Known rows, with every step that occurs:
nezip -> zesuk -> refa -> zotu -> ruza -> perusi -> dusug -> tenel: [ 243  181    7   85  -82 -134   67  187  -25  158  -36  -75  170  186
   80  -67  389   61  -89 -201 -133  221   -9   84 -111  202  168 -147
 -167   82 -176  262   24  302 -132  -67  -14  -26   58   98 -297  107
  220  269  -57]
nezip -> refa -> zotu -> perusi -> dusug: [ 293   24 -104   79  -26 -182  132  189  -97  -32   60 -110   62  -39
   95  -65  171  -61  -33  -62   -6   56  -60   94 -175  327  181 -164
 -192   39  -40  242   62  433 -184 -210   66 -170 -125   80  -95  -12
  167  176 -102]
rema -> refa -> zotu -> nezip -> zesuk -> tenel -> ruza: [ 341   90    0  104   16  -13  154  251 -186  -18  -16   36  196  108
   98   46  272   54  -94  195   40  146  -14 -115 -386  359  158 -180
 -157 -160 -115  249  133  376 -133 -186 -110  -76   61  -90  -97   15
  102  267   76]
refa -> zotu -> ruza -> rema -> zesuk -> nezip: [ 173  101 -109  136   59   76  128   58  -76  163  -98  -52   70  176
   -7  -44  344    5  -54    8 -244   -2  -80 -112 -181  170  123  -30
  -67  -71  -85  162   87  288 -151   26   63   15    1  -54 -301  122
  108  124   51]
nezip -> zesuk -> tenel -> refa: [ 301  132  -39   86 -128  -71  -26  235   75  -70   97  -65  156   23
  175   -7  203   99 -149   51  -15  162   35  -19 -356  245  -61  -41
  -30 -148 -165  159  103  360  -62 -199  -42  -21  199   -2  -58   31
  228  137  -14]
rema -> zesuk -> nezip -> refa -> zotu -> ruza -> perusi -> dusug: [ 210  174 -165  181   39  -72  233  113  -88  138 -121  -27  108  101
  -43  -99  424 -126  -15 -107 -214  121  -12   55 -163  270  207  -46
  -71  129  -69  221  -23  449 -205 -170   40   65 -156   52 -263   66
  132  206   30]
perusi -> dusug -> ruza -> rema -> refa -> nezip: [  84    5  -23  214   54 -177   50  191   -9   19   22  -33  108  208
  107  -87  262   29 -180 -122 -254   11   13   19 -216  115  202   41
 -127  -11 -110   58  104  270 -243 -350 -148 -219  -27   -7 -174  -51
   98  310  105]
perusi -> ruza -> rema -> zesuk -> nezip -> zotu -> refa: [ 212  143  -94  227  -78  -74   74  202   69   85 -111    7  -39  181
   43 -119  419   77   35    7 -162 -108  -58  -52 -209  104   84   48
  -35   48 -100   14   77  416 -234 -107   96  -75   26  -33 -250    9
  309  123    5]
zesuk -> refa -> nezip -> zotu -> perusi -> ruza: [ 247   -8   24    3  -35 -182   16  154   50   46  -39 -101  119    2
  129  105  241   99  -86  -70  -84  -24 -100  101 -199  350  179  -37
 -146   91 -106  222   84  373 -334 -167 -115 -162   -6  226 -144   64
  279  202  -94]
ruza -> perusi -> dusug -> zesuk: [ 162  132  -13  136   -3 -207   19  130   85   26  159   42   45  112
  119  -99  258    7  -61 -197 -189  114  -65   21 -161   87   26  -95
  -16   28 -196  104   48  366  -89 -348 -119   25  -21  122 -164  -48
   75  318 -124]
rema -> refa -> zesuk -> nezip -> zotu -> perusi -> dusug -> ruza: [ 157  -53    8  237   -4 -126  110  218   39  128   20   67   67  164
   46  -45  333   -8   10  -63 -164   30   13  127 -110  171   48  -48
 -187   46 -110  171  143  437 -281 -180 -134  -48   23   43 -104   12
  204  303   33]
nezip -> zotu -> ruza -> rema: [ 323   89   16  -51 -113  -76  -52   59  -57  -15  -32  -69   59  189
   85  -81  238  323  -72 -120  -85  -11 -200   30 -228  238   48 -177
 -187 -123  -68   95  136  294  -69  -39   56 -147   19   39 -115  -26
  204  142   35]
perusi -> dusug -> ruza -> refa -> nezip: [ 109   36  -49   68   50 -209  161  159  -32  -52  121 -103   85   80
   82  -78  264   -2 -134 -134 -327   42   12   -9 -144  104  240   35
 -110   45  -43  117   87  279 -189 -301  -93 -201  -24   72 -207   -8
   94  315   25]
zotu -> nezip -> refa -> zesuk: [ 325    5  -63  172  -91 -102  254   40  -77  -48  112  -53  -12  -10
   97 -163  233  -94  -72   15   18   33   -8   51 -267  264   61 -123
  -58  -85 -116   88   44  428  -81  -99   31  -55 -111  -53    9   32
  170  160   28]
refa -> nezip -> zotu -> perusi -> zesuk: [ 291  -44  -50   78  -16 -281   43   33    4  -52   30  -58  118  -52
   39   14  165  141  -21  -63  -15  -67  -96  230 -169  349   73  -69
 -220   -1  -48  236  208  454 -203 -280 -133 -197 -100  145 -111   19
  220  276 -133]
zesuk -> refa -> zotu -> perusi -> ruza: [ 205  -24  -33   53   32 -149  117  222  -28   63   -9  -56   32   -4
  119  112  148  -68  -79    2 -137  -60 -114  -38 -138  260  177  -87
 -106   71 -150  239  104  272 -242  -40   -5 -122    4  215 -165   98
  136  221 -124]
perusi -> zesuk -> nezip -> zotu: [ 289   52  -52  201  -21 -234   63   73  147  -18   12   18   22  -23
   26   -1  205  129   33  -48 -110   32  -58   77 -105  224  -23   15
  -24  -86 -131   99  191  378 -121 -218  -54 -119   41   82 -152   10
  216  188  -97]
perusi -> dusug -> tenel -> refa -> zesuk -> nezip -> zotu -> ruza -> rema: [ 211  165  -52   -1 -109  -15    7  144   20  232  -28  -47  201  204
  133 -152  282  120  -49 -165 -174   99  129   82 -125  245   -2   35
 -169   91 -127  174  143  441 -287  -12  -73  -88  165 -120 -191   85
  225   53  109]
dusug -> zesuk -> refa -> zotu: [ 269  -42  -63  224   13   15  109  181  130  108  112  -50  146   32
   97  -40  229  -72  -46    2 -137  157  -68 -166 -168  161   60 -150
  -27 -193 -208  272   65  233 -100  -94  -33  -25   64   49 -226   13
  127  147  -61]
ruza -> perusi -> dusug -> tenel -> zotu -> nezip -> refa: [ 327  182   71  -20 -129 -171   66  195  -39    2  102  -80  115   87
  181 -154  390   -2  -34 -194   -2  150  105  117 -214  295   59 -171
 -128  144 -102  155   32  534 -205 -309  -69 -169 -169  -12    1  -78
  111  240    6]
tenel -> zotu -> ruza -> rema -> refa -> nezip: [ 209  -45   30   -6   50  -41   22  119 -146   23  -89  -99  206  121
   -8   -1  228   87 -152    6 -164  -97  -96  -32 -318  342  113 -128
 -157  -79  -70  220  152  308 -205 -224 -101 -139 -134  -14  -60    7
   31  168  180]
rema -> refa -> zesuk -> tenel -> ruza: [ 120  -23  -16  213   23    2  142  228   66   28  118   36  123   90
  186  114   76  -38 -110  142  -36   91   39 -164 -339  288  -16  -75
  -81 -151 -131  144  125  234 -100 -144 -166  -17   98  -58   12   13
   50  213  130]
tenel -> ruza -> perusi -> zesuk -> nezip: [ 184   97  -76   71   41 -197  121   14   64    6   96   38   40  112
  120   21  223   67  -11 -112 -235  -35  -85    0 -120  199  -18   -1
  -50   74 -175  119  177  396 -195 -286 -207  -88   34  223 -121   48
    2  383  -42]
refa -> zesuk -> nezip -> zotu: [ 263   50    2  169   15  -42  101   47  100   63   89  -35   31   30
   57    8  220   55    0   10  -59   67  -18   37 -157  224   -9  -12
  -65 -136 -124  108   69  386 -145 -117  -62  -57   97   -1 -120   38
  218   88  -46]
zesuk -> nezip -> refa -> zotu -> perusi -> dusug: [ 281   70 -128   86   -2 -119  138  155  -57   50   33 -136   56  -12
   60  -58  254 -120   -7  -53 -100   69   15   65 -144  311  173  -60
 -124   87  -73  265   40  462 -300 -208   57 -123  -77   81 -176   86
  179  143 -102]
zotu -> refa -> nezip -> zesuk: [ 316   41  -71  150  -76 -162  159   58  -72  -85   27 -166   61   44
  -10  -67  332   55  -66   25  -16  -35  -55   67 -308  217  113  -31
 -135  -68  -87  170   54  369  -99 -240   27  -90   10   43 -135   90
  235  212  -73]
rema -> refa -> nezip -> zotu: [ 341    7   45  150   28 -113   84  134   61  -46  -28  -50  165   -2
   66   36  192   83  -57   82  -14   40 -102   75 -338  326   94   11
 -139 -190  -16  108   76  393 -162 -338 -128 -153  -63   31  -53  -80
  135  145   57]
zotu -> ruza -> perusi -> dusug -> zesuk -> nezip: [ 151  168  -61   46    1 -149   67   37   -8  143    1   12   61  200
    4  -64  389    8  -34 -247 -338  101  -33    4 -130  143   41  -45
    2  150 -214  199   65  341 -172 -205  -76  141   10  151 -254  135
   60  327  -66]
dusug -> perusi -> zesuk -> tenel -> zotu -> nezip -> refa: [ 312  -25  -24  153  -77 -193   37  159   -2 -101   32  -46  127  -14
  102 -132  295  -46  -32  -18   76  116  136   45 -227  415  -63 -247
  -32   45 -238  250  186  373 -155 -278  -17 -186 -180  -89  -21   -7
  157  329   36]
dusug -> ruza -> zotu -> nezip -> refa: [ 378   69  -21   31  -62 -107  191  145  -72  -68   11  -75    3  262
   92 -267  422   84  -98 -168 -106   48  -82  -20 -195  131   58 -202
 -193  -38  -90  102   41  473 -151  -89   65 -254 -108   19   -8  -55
  102  303   79]
zotu -> refa -> zesuk -> nezip: [ 206  -10 -112  228  -49  -42  241   66    4   64   85 -119  -38   53
  -27  -43  241 -140   -1   64 -140  -94   50  -52 -215  124  -13   75
  -30  -19 -135  151   74  298 -167  -68   51   26   24    0 -124  164
  113  141  -27]
dusug -> tenel -> zesuk -> refa: [ 192   15   45  162 -176  -25   74  182  274  109  208  -64  132  102
  283   -2  217   85  -25  -21  -59  143   28  -84 -249   87  -57   -8
  -46  -73 -273   59   71  289  -99   -1 -141   42  149   64  -69  114
  126  164   31]
refa -> zesuk -> tenel -> ruza -> zotu: [ 117   59  -17   39   69    7   81  203   26   44  131  -50  104  200
  142   29  101   85 -158  -16  -47   77   18 -183 -222  213  -14 -158
 -180  -90 -132  201   82  308 -151  -63 -125 -141   95  -42  -49   16
   51  191   46]
dusug -> tenel -> zotu -> perusi -> zesuk -> refa -> nezip: [ 175 -111   20   97  -77 -159   18  162  165  101   94 -150  218  -30
  138   43  240  -22  -56 -100  -74   23   91   78 -118  317  -16  -88
 -156   73 -139  342  211  343 -281 -174 -185 -173  -62   98  -97  111
  175  237  -62]
ruza -> rema -> zesuk -> nezip -> zotu -> perusi -> dusug -> tenel -> refa: [ 219  188   -7   56 -205   26 -113  273  205  202   38  -43  188  175
  252 -187  405   93   22 -108 -129  101   75   94 -197  156  -67   69
 -143   77  -40  103  122  593 -349 -151  -99  -51   78  -78 -171   -2
  267   75   29]

Rows:
[ 139   -1   28   34  -75 -123  -25  216   10  137   40  -11  207  123
    1  -44  354   50  -74 -236 -251  122  -62  -43 -135  199   41 -264
  -35   96 -234  339  104  288 -170 -194 -140  104  -82  160 -145   -3
   76  268    2]	tenel -> zotu -> ruza -> perusi -> dusug -> zesuk -> refa
[ 278   53  -15   77  -94   22   22  120   -8  115  -63   40  168  243
   45 -100  294  248    3   44 -166  -51 -136   -4 -332  175   38  -47
 -134  -82 -209   90  137  449 -221  -78 -103   58   34    8 -135   86
  138  157  210]	tenel -> zesuk -> nezip -> zotu -> ruza -> rema -> refa
[ 307   17  -51  133   36 -270  131   41  -77   -2 -161   47  194   68
  -73  -25  232  106  -62  -56 -148  -73 -142  228 -252  352  113  -31
 -201   14  -61  214  176  421 -179 -338 -163  -90 -208  151 -136   -7
   95  359   79]	rema -> refa -> nezip -> zotu -> ruza -> perusi -> zesuk
[ 338  126 -164   12   34   11  243   -7 -150  112    3  -58  180  164
   22  -87  337   17    3  -27 -158   18  -57   42 -250  284  144 -106
 -176   93 -233  278   -2  521 -232  -94  -45   34  -42  135 -181  173
   56  242   89]	tenel -> zesuk -> nezip -> refa -> zotu -> ruza -> perusi
[ 205   74   49  -19  -79 -179   10  132   50   96  136  -64  234   82
  214   28  246  214   21 -112   50   96   62  211 -223  293  110  -29
 -298  136 -135  188  105  543 -274 -221 -255  -98   44   48 -103   72
  205  230  -74]	refa -> nezip -> zotu -> perusi -> dusug -> tenel -> zesuk
[ 262  172 -107   29  -27 -133  209  121 -107  123   35  -22  202  183
  148 -111  294   58    2 -165  -54  139   38  115 -191  283  170 -149
 -269  182 -200  227   17  485 -151 -100  -60  -50  -37   49 -154   85
   89  280   56]	nezip -> refa -> zotu -> ruza -> perusi -> dusug -> tenel -> zesuk
[ 248   26 -107   53  -76 -166   -3  176   25  -40   94 -125  186  -43
   55  -57  162   63  -93   32 -130  -15   32  115 -266  291  115  -28
 -189    7  -19  320  193  406 -268 -288  -71 -180 -115   45 -240   69
  276  241  -41]	ruza -> refa -> nezip -> zotu -> perusi -> zesuk -> tenel
[ 273  184  -77  -42 -113  -98  -81  245  -19  108   -6   26  308  166
   84  -67  295  162  -83 -173 -157  208   51   59 -286  302   -3 -125
 -136   92 -167  346  123  418 -198 -244 -137   59   56   58 -166  -30
  154  236   30]	nezip -> zotu -> ruza -> perusi -> dusug -> zesuk -> tenel -> refa
[ 164   82  -60  113  -32  -32   14  200   75   72  -26  -17    3  116
  158 -126  424  -36  -15  -59 -147  -70  -54  -30 -172  252   41 -160
  -36  114 -132  109   67  552 -294 -148   41 -105  -67   10 -103   25
  297  144   28]	tenel -> zotu -> perusi -> ruza -> rema -> zesuk -> nezip -> refa
[ 213  147  -54   55  -68  -83  -79   95   24  156  -44   -1  103  236
   27 -161  385  216  -12 -229 -245  120  -63  -16 -116  168   66 -124
  -69    4 -177  178  125  361 -193 -123   -5  -11   88  -18 -299   41
  263  156  -16]	perusi -> dusug -> zesuk -> nezip -> zotu -> ruza -> rema
[ 237   88 -107   76 -130   63   85  113  -99   25  165  -84  110  186
  238 -168  232   36 -163    3   11   92   96 -105 -348  305   86 -198
 -132  -55 -155  172   72  377 -210  -78  -43 -153   16 -163  -65   32
  214  166  141]	zotu -> nezip -> refa -> zesuk -> tenel -> ruza -> rema
[  30   55   33  114 -239   12  -69  296  233  188  144  -57  126  236
  354 -104  347   84  -52 -159 -133  125  -15  -95 -168  103   12 -102
 -130   68  -88   82  117  323 -246  -32 -136  -28   55   12 -138   13
  204  209   40]	zotu -> perusi -> dusug -> tenel -> ruza -> rema -> zesuk -> refa
